Each row of numbers stands for one object and depends on some of the facts below. Use the named rows to name the rest.

Some facts about the objects:
baflek (γ a)
bage (γ a)
bilomik (γ a) (β gebretri)
bratol (γ a) (β stedo)
bripla (γ a) (β kalon)
broken (γ b) (β daki)
brudu (γ b) (β kabem)
bruker (γ b) (β steninak)
bruras (γ b) (β sunon)
bruzim (γ a) (β nebra)
buskun (γ a) (β trazak)
butel (γ b) (β pifla)
buve (γ a) (β lobrosun)
daki (γ a) (β plebriskul)
defen (γ b) (β flido)
dimu (γ a) (β vuflo)
draguvek (γ b)
draklim (γ b) (β trefozo)
drena (γ b) (β grodun)
drifi (γ a) (β baflek)
drustok (γ a) (β skulo)
duril (γ b) (β klaplom)
feklebe (γ a) (β fluskas)
fepe (γ a) (β klugul)
fere (γ b) (β mepo)
flafu (γ a) (β tagek)
flapobrol (γ b)
flibiza (γ a) (β klabir)
flido (γ b) (β broken)
flobi (γ a) (β flafu)
fluskas (γ a) (β voplaru)
gebretri (γ b)
gibokam (γ a) (β butel)
gope (γ b) (β vaklas)
grefur (γ b) (β sugroskul)
gribrer (γ a) (β kludos)
grodun (γ b) (β draguvek)
kabem (γ b) (β stovek)
kalon (γ a)
katin (γ b) (β toflirum)
kibru (γ a) (β gribrer)
klabir (γ a) (β zoskon)
klalek (γ a) (β lifotra)
klaplom (γ a) (β klalek)
klazus (γ b)
klekam (γ a) (β pimabos)
klidu (γ a) (β silim)
klole (γ b) (β poklek)
kludos (γ a) (β drustok)
klugul (γ a) (β flapobrol)
lifla (γ b) (β drifi)
lifotra (γ a) (β sistur)
lobrosun (γ a) (β drena)
logel (γ a)
lugi (γ b)
mebi (γ b)
melom (γ a) (β paskar)
mepo (γ a) (β dimu)
mirul (γ a) (β vodok)
nagum (γ b) (β klekam)
nebra (γ a) (β trobru)
nerel (γ b) (β rasko)
nife (γ b) (β stenel)
nobrum (γ b) (β tadruk)
nopliskam (γ b) (β rugel)
notri (γ a) (β klidu)
pakla (γ b) (β peflan)
paskar (γ a) (β grefur)
peflan (γ a)
pifla (γ a) (β triplun)
pimabos (γ a) (β fepe)
pladradan (γ b)
plaper (γ a) (β bruras)
plebriskul (γ b) (β lugi)
plemik (γ b) (β vibra)
plesteskun (γ a) (β vudruk)
plostem (γ b) (β brudu)
poklek (γ a) (β zustodra)
radru (γ b) (β flibiza)
ragel (γ a)
rasko (γ a) (β logel)
retru (γ a) (β bratol)
rugel (γ b) (β plesteskun)
ruta (γ b) (β seras)
seras (γ a) (β vedesto)
silim (γ b) (β mebi)
sistur (γ b) (β defen)
skoskuvi (γ b)
skotru (γ a) (β zestin)
skulo (γ b)
stedo (γ a)
stelas (γ a) (β plaper)
stenel (γ b) (β buskun)
steninak (γ b) (β kibru)
stigre (γ b)
stimik (γ a) (β skoskuvi)
stovek (γ a) (β nagum)
sugroskul (γ a) (β plemik)
sunon (γ a)
tadruk (γ a)
tagek (γ a) (β zaklibim)
tati (γ a) (β vaskek)
tilo (γ a) (β bripla)
tivik (γ a) (β tridrebrin)
toflirum (γ a) (β radru)
trazak (γ a) (β draklim)
trefozo (γ b) (β lifla)
tridrebrin (γ a) (β pladradan)
triplun (γ a) (β melom)
trobru (γ a) (β stimik)
tuflil (γ b) (β stelas)
vaklas (γ b) (β feklebe)
vaskek (γ a)
vedesto (γ a)
vibra (γ b)
vidram (γ a) (β bilomik)
vodok (γ a) (β bage)
voplaru (γ b) (β klazus)
vudruk (γ b) (β nerel)
vuflo (γ a) (β buve)
zaklibim (γ b) (β nife)
zestin (γ a) (β mirul)
zoskon (γ a) (β tilo)
zustodra (γ a)

Known rows:
tagek: [-12 -21  26  -8   5   1   3   6   3   5 -25  -9 -11   1  -1   3 -12   0
 -10   1  -9  -6   0  -5   6  -3  -9 -21  -3  -6 -17   8 -13 -12  -8   3
   3  10   3  14 -10  -8  -7   4  19 -14   4]
flido: [ 25  -7 -20  13 -17   6  -3  -3  -3 -23   0   2  12  11   4   1   2  -4
   7   1 -14  -3   9   2   8 -15   8 -10  10  11   1  -7   7  -3  -1  -7
  -6  -1  -9   1   3   4  -3 -13  -3   5  -5]
bruker: [  2   1 -19  -7  -9  -1  -6  -7  -7   2   2   1   7   6   2  -1   1   3
  -3   9  -4   4   2  10  12  -4  -3  -2   3  10   7   7  10   0  -7  -1
  -3  -7 -12  -3   4   7  -5  -2 -10   5  -9]
klekam: [-13  -1  -4  -2  13  -2  -6   2   9   8   3  -2  -2  -4  -5  -6   2 -16
   1  -3   6  -8   0  -2 -12  15   7  17 -18  -1 -15   2  -3   5   2   1
  13   1   4  -6  -5  -1  -2  -5 -12 -11  10]
kludos: [-2  3 10  1  4  1  3  3  7  2 -2  0 -5 -6 -1  1 -1 -4 -2 -5  3 -3 -3 -4
 -9  5  5  3 -2 -6 -5 -3 -6  2  4  0  4  0  7  1 -1 -6  2  0  2 -4  4]
vuflo: [ -4   6   9   0   5   3   8   5  11   6   0   0  -1  -7  -6  -1   1  -1
  -3  -6   1  -6  -4  -6 -10   7   5   3   1  -5  -4  -1  -7   7   4  -1
   2  -2   3   1   3  -2  -1  -3   0  -6   2]
sunon: [ -1   0  13   6   7   0   4   6   4  -1  -1  -1  -5  -6  -1   1  -1  -2
   2  -6   6  -3  -2  -7 -10   3   1   4  -4  -7  -3  -5  -6   1   6   0
   4   4   8  -1  -2  -6   3   1   5  -4   7]
lugi: [ 24  -8 -13  24 -16  10   1   3 -10 -32   4  -1  19   9  -1   2   4  -9
  12   0  -8  -8   7   2   4 -20   6 -14  12   7   1  -7  11  -7  -1  -5
  -9   2 -11  -7  -1   0  -4 -20  -4   3  -1]
flobi: [-12 -19  27 -14   2   4   3   1   8   8 -29  -7  -9   0   2   1 -12  -1
 -15   5 -14  -4   0  -2  10  -7 -10 -24  -7  -7 -21   9 -10  -8 -12   4
   9   3   2  21  -8 -10  -5   2  10 -19   0]
klugul: [ -6  -4 -12  -2  12  -5  -5   2   9  11   6  -4  -4   3  -4  -2   4 -27
   1  -5  13 -11   1  -6 -12  18  -7  14 -16  -6  -9   5   4  14   1   2
  15   5   2  -6  -6   0  -5  -1 -12 -23  14]
dimu: [ -4   7  10   0   7   5  13   7  14   8   1   0   3  -6 -11  -1   4   2
  -4  -7  -2  -9  -5  -8 -12   8   7   1   3  -5  -5  -1  -8  11   5  -1
   0  -1   1   2   5   2  -4  -5   2  -7   1]
retru: [-1  5  6 -5 -3  1  3 -2 11  7 -6  3 -6 -7  2  0 -3 -8 -5 -2 -2 -2 -5  0
 -5  6  9  1 -1 -5 -6  2 -5  2 -1  0  4 -7  6  3  1 -7 -1  0  0 -6  2]
bilomik: [-1  3  9  0  2  1  3  2  8  3 -3  1 -5 -6  1  0 -2 -6 -2 -4  2 -2 -3 -4
 -7  5  5  2 -3 -6 -4 -1 -5  1  2  0  3 -2  7  1  0 -7  1  0  2 -5  4]
gope: [  2   1 -18  -6  -9   0  -5  -7  -8   1   3   1   7   7   1  -1   2   4
  -2   8  -5   4   2  10  11  -4  -2  -2   4  10   6   7   9   0  -6  -1
  -4  -5 -12  -1   3   8  -4  -1  -9   6  -9]
lobrosun: [ -2   3   7   0   1  -3  -4   1   3   2  -4   1 -10  -8   7   1  -4  -9
  -2  -2   9   2  -4   1  -7   3   3   8  -7  -5  -2  -1  -2  -2   2   0
   8  -3  11  -2  -2 -13   3   4  -2  -4   6]
voplaru: [  1  -3 -13   0  -1  -1  -5   0 -12  -4   7  -2   8   8  -2   0   3  10
   2   4   0   3   5   4   7  -6  -7  -1   4   9   7   1   7  -1  -1  -1
  -4   3 -10  -2   0   8  -2  -1  -5   8  -7]
bruras: [  1  -3 -13   0  -2  -1  -6  -1 -12  -4   6  -2   8   8  -2   0   3   9
   2   5   0   3   4   5   8  -6  -7  -1   3   9   7   2   7  -1  -1  -1
  -4   3 -10  -2   1   8  -2  -1  -5   8  -7]
draklim: [ -3  -4  -7  -1   2  -6   7 -13 -11   3   8   4   7  14  -4  -1   5   4
  16  10 -11   9   3   4  25   4  -9 -16   8  -5   6   8  10 -15 -12  12
 -23   4  -9  -3  -7  22   7   8  17  13   1]
klazus: [  1  -5 -10   5   2  -1  -6   3 -15  -8   9  -4   9   9  -3   0   5  13
   5   3   4   2   6   1   5  -8 -11   1   2   9   8  -2   7  -1   2  -1
  -5   8  -8  -4  -1   9   0  -1  -2   9  -5]
klalek: [ 24  -5  -6   2  -4  -3  -2  -5  23  -4 -10   6 -16   2  15   1  -3  -1
   1 -12 -15   3   9 -15  -4   3  18   7  -3   2  -5 -17 -16   6  10  -9
   5   3  14  19   9   0   6   5  14  -1   3]

Name these rows:
No name comes twice in this set of rows, the named rows included.
[ 25  -6 -18  16 -19   8  -1  -2  -5 -25   1   1  16   9   2   1   3  -8
   8   2 -13  -5   7   4   7 -17   9 -13  11   9   1  -5   9  -6  -3  -6
  -7  -3 -10  -2   2   1  -5 -16  -5   4  -4] => broken
[ -7   3  25  -4  14   3  17 -13  10   6   1  10   2   1   3  -4   7  -6
  11   4 -12   6  -2  -7  13   1  -6 -16  -9 -27  -9  -3   7  -2  -8  16
  -3  -4   9  11  -7   4  24   7   8  -8   8] => drifi
[ -2   4 -16  -6  -2   6   7   1   0   6   8  -1  18   7 -15  -3   8  16
  -4   4 -10  -4   1   2   5   0   0  -6  13  12   4   6   4  11  -2  -3
  -9  -3 -20   2   8  20 -10  -8  -8   3 -13] => fere
[ 26  -9 -25   6 -12   0  -7  -7   1 -16   0   3   4  14  10   0   2   6
   6  -2 -16   3  14  -3  10 -10   8  -2   5  14   3 -11   1   1   3  -8
  -4   4  -6  10   7  10   0  -3   3   9  -7] => sistur
[-21  -2 -16  -1  10   0 -16   1 -12  -4   8  -2  13  -1  -9 -13   5  14
   6   9  -5   1   6  14   2  -1  12  18 -15  20 -13   2   1  -9  -2  -2
   3  -2 -10 -10  -3  12  -1 -12 -19  20  -7] => kabem
[ -9  -2  -8  -2  12  -3  -6   2   9  10   4  -3  -3   0  -5  -4   3 -22
   1  -4   9 -10   0  -4 -11  16   0  16 -17  -4 -12   4   0   9   1   2
  14   3   3  -6  -6  -1  -4  -3 -12 -17  12] => pimabos
[-2  2 11  0  5  1  5  1 12  5 -4  1 -5 -8  3 -1 -6 -4 -1  0  4 -2 -4 -2
 -9 -1  4  7 -8 -8  1 -1 -3  5  3  0  9 -2  3 -7  6 -4 -2 -2  3 -4  8] => zoskon
[ -3  -4  17   5  12   1   8   2  15   2  -4  -1  -4  -8   5  -1  -9   0
   4   1   8  -2  -1  -3 -11  -8   1  12 -14 -11   6  -4  -3   6   5  -1
  13   3   0 -16  10   0  -4  -5  10  -2  14] => kalon
[ -2  -2  14   0   8   2   9  -1  17   6  -6   0  -5  -9   6  -1 -10  -2
   1   3   5  -1  -3  -1  -9  -6   4  11 -13 -10   4   0  -2   7   2  -1
  13  -2  -1 -15  11   0  -5  -5   7  -3  12] => bripla
[ -1   4 -18  -1  -6  -2 -11   2 -21  -5  11  -2   8   8  -7   1  10   8
  -2  -1   2   2   2   4   6   3  -7  -3  11  14   2   2   6  -2  -1   0
  -9   1  -4   8  -8   2   2   3 -14   6 -14] => radru

The same objects again, as new rows of numbers:
Some rows with their names:
tati: [ 2 -5  1 -2  6  6 14 -2  0 -1  5 -3 -4 -1 -4]
melom: [  0 -11  -8  -4   5   0  12  -5   2  13   9  -7  11   3  -3]
plemik: [ -3   7  -5   1  -7 -12 -16   2  -1   6  -6   2  13   4   7]
katin: [ -4  14  -1   2  -6 -12  -8   5  -8  -3  -8   5   6   2   6]
zestin: [ 0 -4  1 -4  5  5 18 -2  2 -3  2 -3 -6 -1 -4]
bruker: [ -3   9  -1   1  -9 -12  -7   3  -3  -6 -12   0   6   1   5]
vaskek: [  7 -18  -1   5   6  11 -13  -2   7  11   9  -1  -7  -3  -4]
broken: [ -6  23   6   3 -32 -21 -31   4  10   3   9   0  22   0  -3]
bage: [  7 -19  -1   5   6  12 -12  -2   7  11   8  -1  -8  -3  -4]
zustodra: [  7 -18  -1   5   6  11 -13  -2   6  11   8  -1  -7  -3  -4]
fere: [ -5  10   0   1  -5  -9 -12   3  -2  -5  -7   4   6   3   6]
duril: [ -5  12   0   0  -7  -9 -15   3  -4  -1  -9   2   2   3   8]
nagum: [ -6   2   5  -1  -2  -5   4   5   0   3 -11   7  17  -5   8]
klugul: [  1 -10   4  -3   9   7  20  -1   1   2   4  -2   1  -4  -3]
klaplom: [ -3  -3   1  -7   7   7   5  -2  -3   2   1  -9 -16   2   1]
nobrum: [ -3  10  -1   1  -8  -9 -14   3  -2  -1  -8   4   6   2   6]
grodun: [ -6   5   1   1   2  -6 -18   3  -2 -10  -2   6   5   5   7]
kabem: [ -5   5   4   0  -4  -7   0   5   0   1 -10   6  14  -3   7]
drena: [ -8   4   2   1   7  -5 -19   3  -4 -15   1   6   3   6   7]
bruras: [ -5  10  -1   1  -7  -8 -12   3   0  -3 -10   4   5   2   6]

Name these rows:
No name comes twice in this set of rows, the named rows included.
[-4 10  0  1 -7 -9 -9  3 -2 -2 -9  5  8  1  6] => plostem
[  4  -5  -3   9  -8  -6 -35   3   2   7  -7   2   3  -2   5] => skulo
[  2   0  -1  10 -13  -6 -43   4   7  11   0   6   9  -1   4] => lugi
[  8  -1   3  -4   1  10   4  -6 -21 -12   2  -1   0   2  -2] => trazak
[  6 -18   0   6   3  14 -15  -3  -2   9   8   0  -6  -2  -4] => baflek
[  0 -11   5  -4  11   8  26  -1   2   3   3  -2   3  -6  -3] => fepe
[ -2  -8   2  -3  14   8  12  -2  -1 -10  10  -2  -6   2  -4] => mepo
[ -9  21   5  -1 -24 -16 -37   4   3   6   2  -4   7   3   4] => defen
[  0   5  -2   2 -12 -15   3   2  -6 -14 -18  -7   4  -2   3] => steninak
[ -8  10  -1   0 -11  -7 -11   5   6  -5 -11   7   5   3   4] => gope
[ 16  21  -3  -6   5 -18 -12   2  21  -4 -10   5   7   1  11] => zaklibim
[18  4 -1 -9 17 -3 17 -2 23 -3  2 -3 -4 -1  0] => tagek
[ 13  20  -1  -4  -1 -13 -18   1   5  -9 -10   6   9   3  11] => stenel

